Below is a small trained network, with its code and all its weights. Each question gives an input and a target symbol and asks what happens when units are switched off, that is, made to give their printed mean instead of their output.

import numpy as np


def w(rows, s, z=0):
    codes = np.array(rows[::2]) - 128.0
    scale = np.full(codes.shape[1], s)
    scale[-1] = z or s
    return codes * scale


def f(y):
    return y / 2 * (1 + np.tanh(0.7978845608 * (y + 0.044715 * y**3)))


def softmax(a):
    e = np.exp(a - a.max(-1, keepdims=True))
    return e / e.sum(-1, keepdims=True)


def log_softmax(a):
    a = a - a.max(-1, keepdims=True)
    return a - np.log(np.exp(a).sum(-1, keepdims=True))


def net(x, mask):
    ids = ['αβγδεζθλμξπστφψω'.index(c) for c in x.split()]
    T = len(ids)
    res = E[ids] + P[:T]
    u = 0
    for l in range(3):
        q, k, v = (res @ M[l].T for M in (Q, K, V))
        z = softmax(np.where(np.tri(T) > 0, q @ k.T / 2**0.5, -1e9)) @ v
        res = res + np.where(mask[u], z, O[l][:, -1]) @ O[l][:, :-1]
        u += 1
        y = f(res @ A[l][:, :-1].T + A[l][:, -1])
        res = res + np.where(mask[u : u + 12], y, B[l][:, -1]) @ B[l][:, :-1]
        u += 12
    return log_softmax(res[-1] @ U[:, :-1].T + U[:, -1])


Q, K, V, O, A, B = {}, {}, {}, {}, {}, {}
E = w([
[69,100,147,135,99,34,195,119,121],'α',
[94,130,63,151,130,142,100,155,175],'β',
[135,194,47,98,254,162,140,232,83],'γ',
[117,84,142,94,129,156,156,217,149],'δ',
[135,145,101,89,145,89,42,134,105],'ε',
[127,79,186,63,133,157,152,101,42],'ζ',
[133,149,120,156,137,134,147,120,184],'θ',
[88,155,168,183,68,128,83,162,160],'λ',
[164,150,141,119,107,121,74,164,103],'μ',
[177,94,83,115,148,130,118,114,122],'ξ',
[126,46,169,153,125,175,111,190,141],'π',
[150,136,130,167,112,143,50,80,172],'σ',
[95,104,136,172,196,121,181,123,157],'τ',
[169,179,203,115,122,81,181,124,104],'φ',
[110,110,117,189,49,84,128,179,91],'ψ',
[78,192,106,121,141,102,133,145,55],'ω',
],0.022)
P = w([
[71,165,116,126,183,251,246,230,139],'0',
[106,143,168,234,169,3,40,106,132],'1',
[130,113,155,205,179,11,52,99,135],'2',
[139,138,152,118,194,70,34,137,121],'3',
[122,156,144,76,207,77,34,138,71],'4',
[111,158,157,42,216,111,37,152,83],'5',
[91,117,193,85,202,60,56,121,104],'6',
],0.0054)
Q[0] = w([
[97,92,146,113,171,69,56,170,115],'L0H1',
[124,162,183,113,144,2,76,172,106],'L0H1',
],0.0057)
K[0] = w([
[34,118,176,98,174,253,182,161,150],'L0H1',
[69,139,137,142,118,160,217,107,106],'L0H1',
],0.0058)
V[0] = w([
[158,207,146,68,39,253,97,165,116],'L0H1',
[65,85,108,56,107,142,102,61,64],'L0H1',
],0.0048)
O[0] = w([
[200,133,80,251,96,34,96,96,205,63],'L0H1',
[154,98,104,252,200,49,47,170,23,3],'L0H1',
],0.012,0.0028)
A[0] = w([
[94,119,90,234,47,146,55,161,156,206],'L0N1',
[143,122,133,109,176,60,25,89,100,30],'L0N2',
[142,90,175,142,99,153,146,151,116,57],'L0N3',
[66,169,92,140,44,112,183,204,122,45],'L0N4',
[164,137,122,107,146,88,105,133,52,118],'L0N5',
[127,186,123,112,178,156,141,148,64,209],'L0N6',
[107,131,130,2,112,119,181,92,84,174],'L0N7',
[125,82,129,80,99,153,180,166,209,175],'L0N8',
[69,175,65,72,156,86,79,104,147,250],'L0N9',
[88,87,130,110,102,228,202,153,176,242],'L0N10',
[155,80,143,136,104,87,13,188,107,220],'L0N11',
[83,106,91,80,43,24,146,155,186,127],'L0N12',
],0.0071,0.0013)
B[0] = w([
[118,98,77,87,34,185,129,107,163,214],'L0N1',
[105,105,116,111,175,133,178,243,193,153],'L0N2',
[140,126,123,147,35,92,57,170,151,147],'L0N3',
[58,71,2,133,133,106,224,111,105,188],'L0N4',
[122,74,149,130,54,127,102,139,138,151],'L0N5',
[203,118,118,124,90,84,137,56,186,191],'L0N6',
[4,115,155,175,132,129,109,83,179,240],'L0N7',
[34,141,102,138,204,106,200,100,120,215],'L0N8',
[67,163,175,126,99,142,199,171,20,195],'L0N9',
[195,198,152,100,75,140,137,147,100,253],'L0N10',
[135,108,106,60,144,88,58,105,12,192],'L0N11',
[113,139,68,90,151,73,107,134,119,187],'L0N12',
],0.0062,0.0064)
Q[1] = w([
[57,128,125,3,97,98,95,202,172],'L1H1',
[102,140,210,71,102,235,193,67,32],'L1H1',
],0.0041)
K[1] = w([
[50,115,15,82,206,58,248,2,213],'L1H1',
[110,209,91,122,73,167,146,146,94],'L1H1',
],0.0039)
V[1] = w([
[5,104,245,234,152,100,12,182,86],'L1H1',
[9,86,178,203,225,52,85,210,50],'L1H1',
],0.0029)
O[1] = w([
[96,168,213,172,10,65,139,181,112,2],'L1H1',
[125,201,82,162,130,143,128,114,64,96],'L1H1',
],0.012,0.0027)
A[1] = w([
[175,85,140,108,170,145,97,138,114,117],'L1N1',
[157,173,122,94,165,134,112,95,80,250],'L1N2',
[137,66,205,183,208,136,109,158,115,214],'L1N3',
[74,73,33,124,93,146,125,69,93,123],'L1N4',
[113,96,159,202,84,152,133,169,101,159],'L1N5',
[194,155,135,185,184,111,126,74,175,241],'L1N6',
[115,96,153,128,99,97,81,2,120,217],'L1N7',
[196,127,97,130,127,166,113,187,145,191],'L1N8',
[73,96,115,114,86,115,64,159,190,26],'L1N9',
[92,62,77,105,113,166,105,209,101,106],'L1N10',
[163,49,131,126,120,178,169,110,116,177],'L1N11',
[136,174,159,85,148,190,86,115,156,210],'L1N12',
],0.0099,0.0018)
B[1] = w([
[106,111,127,108,131,110,108,98,111,159],'L1N1',
[125,102,138,110,121,109,180,122,162,167],'L1N2',
[126,171,151,85,202,178,122,74,131,162],'L1N3',
[86,121,136,149,233,145,96,136,109,254],'L1N4',
[110,171,167,94,151,126,91,129,119,144],'L1N5',
[101,55,131,124,103,115,153,71,132,142],'L1N6',
[152,143,105,110,149,171,80,211,148,180],'L1N7',
[101,144,119,144,1,107,89,158,197,155],'L1N8',
[86,149,177,90,177,117,138,102,153,203],'L1N9',
[145,106,171,154,138,152,109,163,163,241],'L1N10',
[161,88,177,151,144,108,48,156,133,169],'L1N11',
[114,83,84,147,138,147,164,102,101,211],'L1N12',
],0.008,0.0089)
Q[2] = w([
[30,159,160,68,183,163,175,159,176],'L2H1',
[252,171,20,249,51,75,181,167,174],'L2H1',
],0.0031)
K[2] = w([
[97,16,197,251,70,201,200,128,252],'L2H1',
[120,233,169,93,120,67,66,110,62],'L2H1',
],0.0043)
V[2] = w([
[103,138,105,187,74,186,175,241,156],'L2H1',
[174,38,2,138,125,210,74,79,17],'L2H1',
],0.005)
O[2] = w([
[172,185,76,2,46,104,152,182,98,207],'L2H1',
[70,110,156,182,112,64,175,240,136,2],'L2H1',
],0.008,0.0059)
A[2] = w([
[132,137,80,168,163,108,208,108,103,182],'L2N1',
[189,213,148,135,151,181,112,154,159,251],'L2N2',
[143,126,127,186,117,234,115,136,189,178],'L2N3',
[164,215,121,114,119,114,101,62,137,162],'L2N4',
[108,174,130,147,146,56,188,92,109,208],'L2N5',
[187,97,99,122,158,111,154,179,137,119],'L2N6',
[120,79,155,191,138,132,180,127,144,169],'L2N7',
[198,157,121,145,41,142,236,106,202,176],'L2N8',
[126,97,95,41,145,115,92,153,147,56],'L2N9',
[168,110,1,25,161,56,104,72,119,184],'L2N10',
[33,125,119,102,177,225,153,208,121,114],'L2N11',
[125,116,104,140,44,123,76,101,113,162],'L2N12',
],0.0081,0.0034)
B[2] = w([
[188,175,133,170,49,101,55,32,88,149],'L2N1',
[137,72,115,43,86,155,50,42,49,153],'L2N2',
[63,180,191,97,183,121,57,106,103,157],'L2N3',
[48,66,230,140,126,136,142,115,104,145],'L2N4',
[190,46,134,114,104,99,56,128,145,151],'L2N5',
[182,122,108,141,170,43,133,96,189,134],'L2N6',
[129,78,172,187,142,178,143,123,121,134],'L2N7',
[107,113,200,253,18,161,140,192,124,142],'L2N8',
[168,158,132,130,109,158,219,181,139,194],'L2N9',
[108,97,85,141,129,125,126,149,125,202],'L2N10',
[211,198,120,163,109,106,158,126,125,252],'L2N11',
[54,114,39,71,128,139,143,191,88,133],'L2N12',
],0.0065,0.019)
U = w([
[194,89,10,101,78,96,98,109,195,117],'α',
[31,163,104,125,130,135,99,127,216,212],'β',
[173,149,124,62,158,46,167,177,184,23],'γ',
[99,154,88,123,109,88,131,100,66,220],'δ',
[106,41,63,179,223,118,152,143,149,143],'ε',
[94,133,62,207,231,200,153,149,130,48],'ζ',
[133,126,152,124,196,176,204,101,35,220],'θ',
[187,131,130,134,114,79,205,176,170,94],'λ',
[116,100,114,180,170,172,157,30,131,130],'μ',
[117,253,104,130,171,189,133,99,179,2],'ξ',
[123,99,217,108,106,98,122,130,214,107],'π',
[121,136,85,144,152,54,65,74,83,44],'σ',
[22,8,73,60,92,143,196,195,98,67],'τ',
[65,71,184,219,120,144,174,142,159,157],'φ',
[248,134,141,164,133,135,31,144,134,216],'ψ',
[43,38,33,114,191,160,98,75,164,166],'ω',
],0.0058,0.0033)

Each question gives the input, a string of symbols that net reads in full, and the target symbol t.
The units are the heads (2 rows each of Q, K, V and O) and the neurons (one row each of A and B). Each row of codes is followed by its name. A weight is (code - 128) times the scale printed after its matrix; where a second scale follows, it is the last column's (O, A, B and U).
mask holds one flag per unit, layer by layer, with each layer's heads first. A switched-off unit (its flag False) gives its mean, the last column of its rows in O or B, instead of its output. The means were averaged over made-up inputs and are rounded, as every weight is.
A unit's drop is (log p(t) with every unit on - log p(t) with that unit switched off) / (log p(t) with every unit on - log p(t) with every unit switched off).
The circuit of an input: a set's keep is (log p(t) with only the set's units on - log p(t) with every unit switched off) / (log p(t) with every unit on - log p(t) with every unit switched off). Starting from the 12 units with the biggest drops (on a tie, the unit counted first), units are removed one at a time, each time the one whose removal leaves the highest keep (on an exact tie, the one counted first), for as long as the keep stays at least 0.8.
units of the circuit, in order: the units of the circuit, biggest drop first
unit that matters most: the unit with the biggest drop
k most important neurons of layer l: the k neurons of layer l with the biggest drops, biggest first
drop when u is switched off: that unit's drop, to one decimal
input θ ω ε β, target ζ: unit that matters most : L1H1
input α θ π, target θ: units of the circuit, in order : (L0H1 L1N3)
input τ ψ π ε, target θ: units of the circuit, in order : (L0H1 L0N9)
input τ β α, target δ: units of the circuit, in order : (L1H1 L0N12 L1N10)
input α τ π ψ ε π, target θ: 2 most important neurons of layer 2 : (L2N5 L2N1)
input α π λ, target δ: units of the circuit, in order : (L0N7 L1H1 L0H1)
input φ α μ τ, target μ: 2 most important neurons of layer 1 : (L1N7 L1N10)
input α π π φ β ε, target θ: units of the circuit, in order : (L0N9 L0H1)
input θ ξ ψ, target ζ: 2 most important neurons of layer 0 : (L0N4 L0N1)
input τ ω λ, target ξ: 2 most important neurons of layer 0 : (L0N6 L0N8)
input σ μ σ, target β: 2 most important neurons of layer 2 : (L2N3 L2N11)
input τ τ θ μ π ψ β, target ξ: 2 most important neurons of layer 0 : (L0N7 L0N11)
input τ μ π π β ζ π, target ψ: 2 most important neurons of layer 0 : (L0N7 L0N3)
input ζ σ ψ, target ψ: units of the circuit, in order : (L0H1)
input γ π ε μ λ λ θ, target φ: 2 most important neurons of layer 0 : (L0N11 L0N4)
input λ μ ζ μ σ, target ω: 2 most important neurons of layer 0 : (L0N1 L0N11)
input γ γ θ, target μ: 3 most important neurons of layer 0 : (L0N8 L0N1 L0N6)
input π θ ξ μ, target τ: 2 most important neurons of layer 2 : (L2N11 L2N12)
input δ γ δ, target γ: 2 most important neurons of layer 2 : (L2N6 L2N9)
input α σ τ ξ, target θ: units of the circuit, in order : (L0H1)
input π β ω π γ ε, target τ: 2 most important neurons of layer 1 : (L1N4 L1N8)
input ψ β β π λ δ, target γ: 2 most important neurons of layer 2 : (L2N6 L2N8)
input λ π γ θ, target μ: 2 most important neurons of layer 2 : (L2N1 L2N8)
input μ ζ ξ α ω δ ζ, target ψ: drop when L0N8 is switched off : 0.2
input λ γ γ, target α: drop when L0N7 is switched off : 0.1
input ξ μ δ π μ λ θ, target φ: drop when L1H1 is switched off : 0.1
input μ σ λ τ, target μ: drop when L0N2 is switched off : 0.1
input β α σ φ ε, target γ: unit that matters most : L2H1
